Below are the code and all the weights of a small trained network. Each question names an input and a class and asks about switching units off, where a switched-off unit gives its printed mean instead of its output.

import numpy as np


def w(rows, s, z=0):
    codes = np.array(rows[::2]) - 128.0
    scale = np.full(codes.shape[1], s)
    scale[-1] = z or s
    return codes * scale


def f(y):
    return y / 2 * (1 + np.tanh(0.7978845608 * (y + 0.044715 * y**3)))


def log_softmax(a):
    a = a - a.max(-1, keepdims=True)
    return a - np.log(np.exp(a).sum(-1, keepdims=True))


def net(x, mask):
    res = np.array(x, float).reshape(1, 7) / 4 @ E
    y = f(res @ A[0][:, :-1].T + A[0][:, -1])
    res = res + np.where(mask, y, B[0][:, -1]) @ B[0][:, :-1]
    return log_softmax(res[-1] @ U[:, :-1].T + U[:, -1])


A, B = {}, {}
E = w([
[190,174,196,106,1,209,69],'x0',
[145,193,6,157,171,215,131],'x1',
[94,181,142,27,232,196,178],'x2',
[92,233,188,57,102,156,216],'x3',
[53,105,186,148,184,243,33],'x4',
[184,254,96,193,183,94,100],'x5',
[76,164,123,158,83,137,129],'x6',
],0.0066)
A[0] = w([
[149,97,172,112,65,121,124,202],'N0',
[98,118,55,179,173,126,128,113],'N1',
[175,70,140,80,79,71,184,115],'N2',
[140,190,80,93,182,192,137,226],'N3',
[198,116,170,120,49,176,64,158],'N4',
[91,177,166,2,161,163,177,154],'N5',
[102,216,136,86,85,166,160,68],'N6',
[113,73,103,148,163,46,98,132],'N7',
[230,90,104,114,144,65,105,218],'N8',
[195,205,144,187,103,83,82,251],'N9',
[137,97,196,139,71,192,49,204],'N10',
[105,111,156,81,198,184,76,163],'N11',
],0.0093,0.0029)
B[0] = w([
[159,132,81,92,130,83,79,199],'N0',
[110,76,92,175,131,126,97,197],'N1',
[174,189,96,59,104,46,131,209],'N2',
[224,176,99,198,203,221,118,224],'N3',
[177,119,90,143,132,104,25,222],'N4',
[186,92,218,102,68,162,183,254],'N5',
[156,33,218,154,106,114,127,199],'N6',
[95,43,222,167,113,81,116,209],'N7',
[175,169,153,187,193,85,174,220],'N8',
[175,203,159,136,206,94,96,240],'N9',
[111,92,94,114,135,178,2,237],'N10',
[95,140,173,149,160,227,170,219],'N11',
],0.0085,0.0079)
U = w([
[77,70,82,202,147,125,185,82],'0',
[185,189,2,138,158,175,72,127],'1',
[121,55,171,99,60,100,74,136],'2',
[134,172,120,21,19,87,235,84],'3',
[153,192,135,143,177,46,125,202],'4',
[3,91,144,106,145,220,96,143],'5',
[152,145,221,141,144,192,248,134],'6',
[99,192,72,74,57,126,126,2],'7',
],0.0079,0.0067)

Each question gives the input, the list of numbers given to net, and the class t.
The units are the neurons (one row each of A and B). Each row of codes is followed by its name. A weight is (code - 128) times the scale printed after its matrix; where a second scale follows, it is the last column's (A, B and U).
mask holds one flag per neuron, in row order. A switched-off neuron (its flag False) gives its mean, the last column of its row in B, instead of its output. The means were averaged over made-up inputs and are rounded, as every weight is.
A unit's drop is (log p(t) with every unit on - log p(t) with that unit switched off) / (log p(t) with every unit on - log p(t) with every unit switched off).
The circuit of an input: a set's keep is (log p(t) with only the set's units on - log p(t) with every unit switched off) / (log p(t) with every unit on - log p(t) with every unit switched off). Starting from all 12 units, units are removed one at a time, each time the one whose removal leaves the highest keep (on an exact tie, the one counted first), for as long as the keep stays at least 0.8.
units of the circuit, in order: the units of the circuit, biggest drop first
unit that matters most: the unit with the biggest drop
top k neurons: the k neurons with the biggest drops, biggest first
drop of u: that unit's drop, to one decimal
input [1,-8,6,-2,-1,7,-8], class 6: unit that matters most : N4
input [-4,4,4,-1,6,0,1], class 6: top 4 neurons : (N10 N11 N3 N4)
input [-6,-4,-2,-4,-1,1,2], class 0: top 2 neurons : (N9 N7)
input [-4,-1,-1,-8,-6,-7,2], class 4: top 2 neurons : (N8 N2)
input [4,-3,-2,0,-6,-1,4], class 4: units of the circuit, in order : (N9 N5)
input [0,5,-5,-6,-1,1,7], class 4: units of the circuit, in order : (N9 N3)
input [4,-1,-3,-4,8,-4,5], class 1: top 2 neurons : (N4 N7)
input [-6,-4,3,-5,1,-3,2], class 0: units of the circuit, in order : (N10 N5 N9)
input [-6,7,1,-6,-7,-6,2], class 0: units of the circuit, in order : (N1 N7)
input [5,-4,0,6,-4,1,0], class 3: units of the circuit, in order : (N2 N3)
input [8,3,5,4,1,-8,0], class 2: units of the circuit, in order : (N4 N6)
input [-8,1,-8,5,-5,-8,-6], class 3: top 3 neurons : (N2 N9 N3)
input [8,-3,-6,6,0,5,-7], class 1: top 3 neurons : (N10 N4 N7)
input [2,2,-6,-8,-5,-3,0], class 4: unit that matters most : N8
input [7,1,-5,8,-2,-2,3], class 2: top 2 neurons : (N6 N3)
input [5,-2,2,-6,5,0,-8], class 1: drop of N11 : -0.3
input [-8,1,6,-1,4,-2,2], class 6: drop of N8 : -0.1
input [5,-5,1,1,-5,-7,-6], class 3: drop of N7 : 0.2
